Here is a tiny trained network, its code and every weight. The questions are about switching its units off for an input and a class, where a switched-off unit gives its printed mean instead of its output.

import numpy as np


def w(rows, s, z=0):
    codes = np.array(rows[::2]) - 128.0
    scale = np.full(codes.shape[1], s)
    scale[-1] = z or s
    return codes * scale


def f(y):
    return y / 2 * (1 + np.tanh(0.7978845608 * (y + 0.044715 * y**3)))


def log_softmax(a):
    a = a - a.max(-1, keepdims=True)
    return a - np.log(np.exp(a).sum(-1, keepdims=True))


def net(x, mask):
    res = np.array(x, float).reshape(1, 6) / 4 @ E
    y = f(res @ A[0][:, :-1].T + A[0][:, -1])
    res = res + np.where(mask, y, B[0][:, -1]) @ B[0][:, :-1]
    return log_softmax(res[-1] @ U[:, :-1].T + U[:, -1])


A, B = {}, {}
E = w([
[128,123,129,120,129,124],'x0',
[161,165,159,71,48,145],'x1',
[253,101,99,145,131,104],'x2',
[122,103,211,180,101,67],'x3',
[127,128,126,128,125,129],'x4',
[132,65,156,139,109,228],'x5',
],0.0075)
A[0] = w([
[114,99,172,196,65,77,61],'neuron 0',
[52,113,171,69,145,131,95],'neuron 1',
[128,188,120,102,158,46,96],'neuron 2',
[127,96,174,171,96,96,159],'neuron 3',
[128,132,42,79,165,187,103],'neuron 4',
[25,158,151,111,146,133,92],'neuron 5',
[125,40,147,119,123,188,84],'neuron 6',
[148,164,162,71,28,148,98],'neuron 7',
[234,107,123,127,174,120,78],'neuron 8',
[55,82,128,99,100,148,185],'neuron 9',
[133,108,210,179,117,103,122],'neuron 10',
[157,146,139,84,48,134,66],'neuron 11',
[51,126,135,101,124,136,129],'neuron 12',
[117,105,178,160,144,215,105],'neuron 13',
[125,76,132,147,59,164,60],'neuron 14',
[9,219,116,128,154,95,160],'neuron 15',
[30,113,136,96,115,140,113],'neuron 16',
[111,215,51,92,164,171,104],'neuron 17',
[115,115,134,134,203,108,211],'neuron 18',
[206,117,119,127,147,132,63],'neuron 19',
[77,178,164,137,144,155,59],'neuron 20',
[106,94,81,209,207,134,90],'neuron 21',
[96,79,87,184,193,125,84],'neuron 22',
[105,1,187,117,96,183,133],'neuron 23',
[132,197,164,91,184,66,64],'neuron 24',
[123,219,112,135,160,60,87],'neuron 25',
[109,180,216,177,152,32,144],'neuron 26',
[122,111,124,114,124,115,3],'neuron 27',
[125,172,52,105,140,181,103],'neuron 28',
[137,150,202,200,98,99,57],'neuron 29',
[96,52,107,128,188,106,129],'neuron 30',
[176,79,69,190,165,99,211],'neuron 31',
[170,193,174,61,65,151,79],'neuron 32',
[104,192,97,100,128,40,80],'neuron 33',
[136,138,93,111,124,156,47],'neuron 34',
[95,152,160,106,164,167,242],'neuron 35',
[125,139,43,79,143,164,90],'neuron 36',
[198,51,72,116,119,81,59],'neuron 37',
[101,91,113,161,206,123,104],'neuron 38',
[95,103,200,166,81,85,192],'neuron 39',
[53,147,143,118,127,143,82],'neuron 40',
[56,133,109,145,80,128,58],'neuron 41',
[41,157,144,123,138,147,125],'neuron 42',
[114,96,46,52,128,146,67],'neuron 43',
[137,21,158,114,160,204,72],'neuron 44',
[93,94,116,175,214,126,96],'neuron 45',
[126,117,213,183,116,98,98],'neuron 46',
],0.0075,0.0061)
B[0] = w([
[67,26,190,151,254,149,151],'neuron 0',
[213,109,158,181,132,82,152],'neuron 1',
[132,117,55,240,84,235,154],'neuron 2',
[121,102,97,72,198,166,188],'neuron 3',
[83,72,156,105,200,144,178],'neuron 4',
[217,71,184,161,92,97,171],'neuron 5',
[105,152,47,223,76,188,149],'neuron 6',
[17,174,178,87,72,43,181],'neuron 7',
[224,70,219,210,120,61,155],'neuron 8',
[188,142,111,112,120,136,210],'neuron 9',
[99,86,110,85,213,157,177],'neuron 10',
[5,169,233,132,96,24,138],'neuron 11',
[186,115,171,135,113,91,166],'neuron 12',
[140,160,74,174,92,218,161],'neuron 13',
[55,142,71,168,98,134,125],'neuron 14',
[229,116,111,110,85,124,235],'neuron 15',
[229,104,175,170,128,46,173],'neuron 16',
[86,43,88,101,233,161,178],'neuron 17',
[134,148,102,54,63,125,218],'neuron 18',
[188,9,234,212,135,60,127],'neuron 19',
[187,55,212,211,143,67,123],'neuron 20',
[48,204,186,96,54,48,170],'neuron 21',
[20,178,175,114,26,54,155],'neuron 22',
[134,167,47,163,86,215,208],'neuron 23',
[72,111,93,237,107,225,130],'neuron 24',
[113,119,44,231,74,241,153],'neuron 25',
[116,120,61,102,174,204,225],'neuron 26',
[33,63,229,225,137,124,93],'neuron 27',
[76,48,126,119,214,109,162],'neuron 28',
[66,63,160,128,199,97,142],'neuron 29',
[86,175,153,84,74,96,162],'neuron 30',
[193,153,148,76,90,114,246],'neuron 31',
[39,152,197,105,67,61,167],'neuron 32',
[70,144,36,248,54,242,152],'neuron 33',
[59,66,219,175,205,108,107],'neuron 34',
[198,159,81,48,122,142,254],'neuron 35',
[62,16,144,157,230,151,156],'neuron 36',
[207,43,216,204,81,92,142],'neuron 37',
[51,171,159,87,53,90,155],'neuron 38',
[125,104,75,56,214,165,238],'neuron 39',
[210,72,218,186,140,67,142],'neuron 40',
[191,53,215,211,135,108,120],'neuron 41',
[229,95,192,148,113,92,177],'neuron 42',
[38,42,188,177,211,161,138],'neuron 43',
[103,140,59,203,75,196,159],'neuron 44',
[65,165,184,92,61,53,161],'neuron 45',
[88,61,111,96,207,163,167],'neuron 46',
],0.0056,0.0048)
U = w([
[154,132,109,85,108,140,254],'0',
[236,86,197,191,111,100,48],'1',
[149,158,107,83,128,146,208],'2',
[83,146,73,254,78,195,31],'3',
[50,53,152,98,232,143,18],'4',
[14,189,204,103,48,70,29],'5',
],0.0098,0.0056)

Each question gives the input, the list of numbers given to net, and the class t.
The units are the neurons (one row each of A and B). Each row of codes is followed by its name. A weight is (code - 128) times the scale printed after its matrix; where a second scale follows, it is the last column's (A, B and U).
mask holds one flag per neuron, in row order. A switched-off neuron (its flag False) gives its mean, the last column of its row in B, instead of its output. The means were averaged over made-up inputs and are rounded, as every weight is.
A unit's drop is (log p(t) with every unit on - log p(t) with that unit switched off) / (log p(t) with every unit on - log p(t) with every unit switched off).
The circuit of an input: a set's keep is (log p(t) with only the set's units on - log p(t) with every unit switched off) / (log p(t) with every unit on - log p(t) with every unit switched off). Starting from the 12 units with the biggest drops (on a tie, the unit counted first), units are removed one at a time, each time the one whose removal leaves the highest keep (on an exact tie, the one counted first), for as long as the keep stays at least 0.8.
circuit, biggest first: the units of the circuit, biggest drop first
most important unit: the unit with the biggest drop
top k neurons: the k neurons with the biggest drops, biggest first
drop of u: that unit's drop, to one decimal
input [2,-1,-5,4,-3,-8], class 3: circuit, biggest first -> [neuron 33; neuron 25]
input [-6,4,8,-6,-5,6], class 1: top 2 neurons -> [neuron 8; neuron 19]
input [5,-4,8,0,7,1], class 1: top 2 neurons -> [neuron 8; neuron 37]
input [2,-8,-1,-6,-3,7], class 5: top 3 neurons -> [neuron 21; neuron 22; neuron 45]
input [-2,-8,-4,2,5,-7], class 5: circuit, biggest first -> [neuron 21]
input [-4,-5,1,7,2,-6], class 4: circuit, biggest first -> [neuron 0; neuron 26]
input [-3,-7,0,-8,2,-1], class 4: top 4 neurons -> [neuron 17; neuron 36; neuron 4; neuron 28]
input [1,6,-5,1,-1,7], class 3: circuit, biggest first -> [neuron 23; neuron 6]
input [6,0,8,-5,-6,-6], class 1: circuit, biggest first -> [neuron 8; neuron 37]
input [5,-3,6,-7,3,7], class 3: circuit, biggest first -> [neuron 44; neuron 6]
input [-3,7,2,0,4,7], class 3: circuit, biggest first -> [neuron 23; neuron 6; neuron 44; neuron 14]
input [6,7,-1,-4,6,1], class 5: circuit, biggest first -> [neuron 7; neuron 32; neuron 11]
input [-2,-6,-1,-5,-5,-2], class 5: top 2 neurons -> [neuron 21; neuron 22]
input [2,2,-6,3,4,7], class 3: circuit, biggest first -> [neuron 23]
input [7,1,-4,3,0,-8], class 3: circuit, biggest first -> [neuron 33; neuron 2]
input [-5,2,-7,8,-4,-2], class 4: circuit, biggest first -> [neuron 39; neuron 0]
input [-4,-4,3,6,1,4], class 4: drop of neuron 0 -> 0.4
input [-3,2,6,6,4,-8], class 3: drop of neuron 33 -> 0.2
input [-2,-6,-8,-1,-1,5], class 1: drop of neuron 5 -> 0.1
input [-4,-8,5,1,7,0], class 5: drop of neuron 22 -> 0.1
input [-4,0,6,7,-3,8], class 3: most important unit -> neuron 23
